Below are the code and all the weights of a small trained network. Each question names an input and a target symbol and asks about switching units off, where a switched-off unit gives its printed mean instead of its output.

import numpy as np


def w(rows, s, z=0):
    codes = np.array(rows[::2]) - 128.0
    scale = np.full(codes.shape[1], s)
    scale[-1] = z or s
    return codes * scale


def f(y):
    return y / 2 * (1 + np.tanh(0.7978845608 * (y + 0.044715 * y**3)))


def softmax(a):
    e = np.exp(a - a.max(-1, keepdims=True))
    return e / e.sum(-1, keepdims=True)


def log_softmax(a):
    a = a - a.max(-1, keepdims=True)
    return a - np.log(np.exp(a).sum(-1, keepdims=True))


def net(x, mask):
    ids = ['Θαβδεψω'.index(c) for c in x.split()]
    T = len(ids)
    res = E[ids] + P[:T]
    q, k, v = (res @ M[0].T for M in (Q, K, V))
    z = softmax(np.where(np.tri(T) > 0, q @ k.T / 2**0.5, -1e9)) @ v
    res = res + np.where(mask[0], z, O[0][:, -1]) @ O[0][:, :-1]
    y = f(res @ A[0][:, :-1].T + A[0][:, -1])
    res = res + np.where(mask[1:13], y, B[0][:, -1]) @ B[0][:, :-1]
    return log_softmax(res[-1] @ U[:, :-1].T + U[:, -1])


Q, K, V, O, A, B = {}, {}, {}, {}, {}, {}
E = w([
[166,117,120,240],'Θ',
[123,125,83,37],'α',
[129,35,122,140],'β',
[111,133,229,83],'δ',
[143,71,154,140],'ε',
[6,193,117,142],'ψ',
[203,157,155,173],'ω',
],0.023)
P = w([
[254,139,176,202],'0',
[76,115,153,192],'1',
[64,99,149,175],'2',
[76,97,144,153],'3',
[60,84,144,135],'4',
[63,78,142,119],'5',
[64,94,143,91],'6',
[58,74,141,81],'7',
[58,78,148,66],'8',
[69,71,153,51],'9',
[94,71,161,66],'10',
],0.0069)
Q[0] = w([
[96,249,91,84],'H1',
[77,79,141,61],'H1',
],0.02)
K[0] = w([
[99,176,84,246],'H1',
[6,137,137,50],'H1',
],0.013)
V[0] = w([
[163,164,253,139],'H1',
[221,33,180,254],'H1',
],0.0077)
O[0] = w([
[1,208,166,34,254],'H1',
[216,92,240,140,75],'H1',
],0.0094,0.00081)
A[0] = w([
[68,175,73,115,78],'N1',
[116,109,95,247,192],'N2',
[157,141,175,64,161],'N3',
[151,110,41,149,244],'N4',
[113,84,157,161,75],'N5',
[136,131,181,149,148],'N6',
[215,134,195,190,143],'N7',
[130,89,66,53,255],'N8',
[59,156,180,135,164],'N9',
[157,196,176,100,125],'N10',
[137,191,94,54,142],'N11',
[25,151,101,110,90],'N12',
],0.012,0.0062)
B[0] = w([
[190,145,137,88,202],'N1',
[132,228,147,1,187],'N2',
[124,160,173,153,170],'N3',
[138,205,215,175,197],'N4',
[232,147,121,98,159],'N5',
[91,28,83,85,183],'N6',
[127,156,66,172,249],'N7',
[102,162,254,153,211],'N8',
[147,45,20,105,175],'N9',
[145,140,65,186,162],'N10',
[134,132,167,187,167],'N11',
[179,76,78,142,224],'N12',
],0.006,0.02)
U = w([
[157,127,120,139,2],'Θ',
[114,166,177,126,239],'α',
[224,113,134,59,39],'β',
[55,73,117,161,248],'δ',
[148,102,134,133,56],'ε',
[154,146,93,113,66],'ψ',
[63,113,93,255,132],'ω',
],0.0084,0.0035)

Each question gives the input, a string of symbols that net reads in full, and the target symbol t.
The units are the heads (2 rows each of Q, K, V and O) and the neurons (one row each of A and B). Each row of codes is followed by its name. A weight is (code - 128) times the scale printed after its matrix; where a second scale follows, it is the last column's (O, A, B and U).
mask holds one flag per unit, heads first, then neurons. A switched-off unit (its flag False) gives its mean, the last column of its rows in O or B, instead of its output. The means were averaged over made-up inputs and are rounded, as every weight is.
A unit's drop is (log p(t) with every unit on - log p(t) with that unit switched off) / (log p(t) with every unit on - log p(t) with every unit switched off).
The circuit of an input: a set's keep is (log p(t) with only the set's units on - log p(t) with every unit switched off) / (log p(t) with every unit on - log p(t) with every unit switched off). Starting from the 12 units with the biggest drops (on a tie, the unit counted first), units are removed one at a time, each time the one whose removal leaves the highest keep (on an exact tie, the one counted first), for as long as the keep stays at least 0.8.
units of the circuit, in order: the units of the circuit, biggest drop first
top k neurons: the k neurons with the biggest drops, biggest first
drop when u is switched off: that unit's drop, to one decimal
input α ω Θ, target α: units of the circuit, in order : [N2]
input α ε Θ ω ψ δ Θ Θ Θ α Θ, target α: units of the circuit, in order : [N2, N12]
input Θ α α ψ β ω, target ω: units of the circuit, in order : [N7, N10, N2, H1]
input β β α Θ α α ω δ β β β, target δ: units of the circuit, in order : [H1, N2]
input β Θ β δ ψ ψ ψ β Θ ε, target δ: units of the circuit, in order : [H1, N2, N9]
input δ α δ ψ, target ψ: units of the circuit, in order : [N1, H1, N2]
input Θ ψ ω ε ω β Θ β α ε, target α: top 2 neurons : [N4, N2]
input Θ ω β, target β: top 2 neurons : [N5, N2]
input β δ α α β, target α: top 2 neurons : [N2, N4]
input α ψ ω α ψ β ψ δ ψ, target ψ: top 2 neurons : [N1, N12]
input β ε α δ α, target α: drop when N9 is switched off : 0.2
input δ α β β, target α: drop when N4 is switched off : 0.2
input β α ψ β Θ, target β: drop when N1 is switched off : -0.1
